Below is a small trained network, with its code and all its weights. Each question gives an input and a class and asks what happens when units are switched off, that is, made to give their printed mean instead of their output.

import numpy as np


def w(rows, s, z=0):
    codes = np.array(rows[::2]) - 128.0
    scale = np.full(codes.shape[1], s)
    scale[-1] = z or s
    return codes * scale


def norm(h):
    return h / np.sqrt((h * h).mean(-1, keepdims=True) + 1e-5)


def f(y):
    return np.maximum(y, 0)


def log_softmax(a):
    a = a - a.max(-1, keepdims=True)
    return a - np.log(np.exp(a).sum(-1, keepdims=True))


def net(x, mask):
    res = np.array(x, float).reshape(1, 3) / 4 @ E
    u = 0
    for l in range(4):
        y = f(norm(res) @ A[l][:, :-1].T + A[l][:, -1])
        res = res + np.where(mask[u : u + 5], y, B[l][:, -1]) @ B[l][:, :-1]
        u += 5
    return log_softmax(norm(res)[-1] @ U[:, :-1].T + U[:, -1])


A, B = {}, {}
E = w([
[149,4,144],'x0',
[177,124,178],'x1',
[166,158,79],'x2',
],0.0037)
A[0] = w([
[167,166,254,254],'0.n1',
[67,130,98,205],'0.n2',
[212,240,200,203],'0.n3',
[174,11,80,192],'0.n4',
[219,190,79,253],'0.n5',
],0.0066,0.0007)
B[0] = w([
[155,128,107,225],'0.n1',
[187,76,156,175],'0.n2',
[161,142,197,253],'0.n3',
[94,106,255,229],'0.n4',
[90,92,156,220],'0.n5',
],0.0072,0.0042)
A[1] = w([
[179,220,201,156],'1.n1',
[171,105,253,189],'1.n2',
[236,189,20,3],'1.n3',
[169,119,144,74],'1.n4',
[116,163,61,89],'1.n5',
],0.0071,0.0034)
B[1] = w([
[70,181,66,201],'1.n1',
[117,134,2,254],'1.n2',
[135,72,171,130],'1.n3',
[131,119,70,135],'1.n4',
[172,103,107,133],'1.n5',
],0.0059,0.0098)
A[2] = w([
[88,70,177,213],'2.n1',
[210,61,170,152],'2.n2',
[136,71,106,193],'2.n3',
[166,65,255,253],'2.n4',
[111,183,109,168],'2.n5',
],0.0079,0.0023)
B[2] = w([
[89,38,86,242],'2.n1',
[1,120,206,171],'2.n2',
[113,92,32,252],'2.n3',
[5,195,48,196],'2.n4',
[98,36,105,252],'2.n5',
],0.0067,0.0033)
A[3] = w([
[166,253,92,81],'3.n1',
[80,208,90,4],'3.n2',
[77,103,112,143],'3.n3',
[212,121,10,211],'3.n4',
[60,28,122,27],'3.n5',
],0.0068,0.0015)
B[3] = w([
[92,50,122,180],'3.n1',
[87,94,209,186],'3.n2',
[123,98,106,212],'3.n3',
[254,86,231,254],'3.n4',
[248,64,78,224],'3.n5',
],0.0052,0.0054)
U = w([
[129,86,56,231],'0',
[2,110,115,253],'1',
[186,31,146,135],'2',
[192,153,86,33],'3',
[170,245,195,3],'4',
[181,185,241,3],'5',
],0.0084,0.0036)

Each question gives the input, the list of numbers given to net, and the class t.
The units are the neurons (one row each of A and B). Each row of codes is followed by its name. A weight is (code - 128) times the scale printed after its matrix; where a second scale follows, it is the last column's (A, B and U).
mask holds one flag per neuron, layer by layer. A switched-off neuron (its flag False) gives its mean, the last column of its row in B, instead of its output. The means were averaged over made-up inputs and are rounded, as every weight is.
A unit's drop is (log p(t) with every unit on - log p(t) with that unit switched off) / (log p(t) with every unit on - log p(t) with every unit switched off).
The circuit of an input: a set's keep is (log p(t) with only the set's units on - log p(t) with every unit switched off) / (log p(t) with every unit on - log p(t) with every unit switched off). Starting from the 12 units with the biggest drops (on a tie, the unit counted first), units are removed one at a time, each time the one whose removal leaves the highest keep (on an exact tie, the one counted first), for as long as the keep stays at least 0.8.
units of the circuit, in order: the units of the circuit, biggest drop first
most important unit: the unit with the biggest drop
top k neurons: the k neurons with the biggest drops, biggest first
top k neurons in layer l: the k neurons of layer l with the biggest drops, biggest first
drop when u is switched off: that unit's drop, to one decimal
input [7,1,1], class 1: most important unit -> 0.n4
input [8,8,2], class 1: units of the circuit, in order -> (0.n4; 2.n4)
input [-3,-5,-1], class 2: top 3 neurons in layer 0 -> (0.n1; 0.n3; 0.n4)
input [6,6,4], class 1: top 3 neurons -> (0.n4; 1.n1; 2.n2)
input [-5,-8,3], class 2: top 2 neurons in layer 0 -> (0.n4; 0.n3)
input [-5,-8,0], class 2: top 4 neurons -> (0.n3; 0.n4; 1.n2; 1.n1)
input [-7,5,3], class 1: top 2 neurons -> (1.n1; 3.n5)
input [8,2,-1], class 1: top 2 neurons -> (0.n4; 2.n4)
input [-4,-6,-1], class 2: top 3 neurons -> (0.n3; 0.n4; 0.n1)
input [8,7,-6], class 1: top 2 neurons -> (2.n4; 2.n2)
input [-6,1,5], class 1: top 2 neurons in layer 3 -> (3.n5; 3.n2)
input [7,5,6], class 1: top 2 neurons in layer 2 -> (2.n2; 2.n4)
input [-7,1,6], class 1: top 3 neurons in layer 3 -> (3.n5; 3.n2; 3.n1)
input [-8,-2,7], class 1: most important unit -> 1.n2
input [7,7,-3], class 1: drop when 0.n3 is switched off -> -0.1
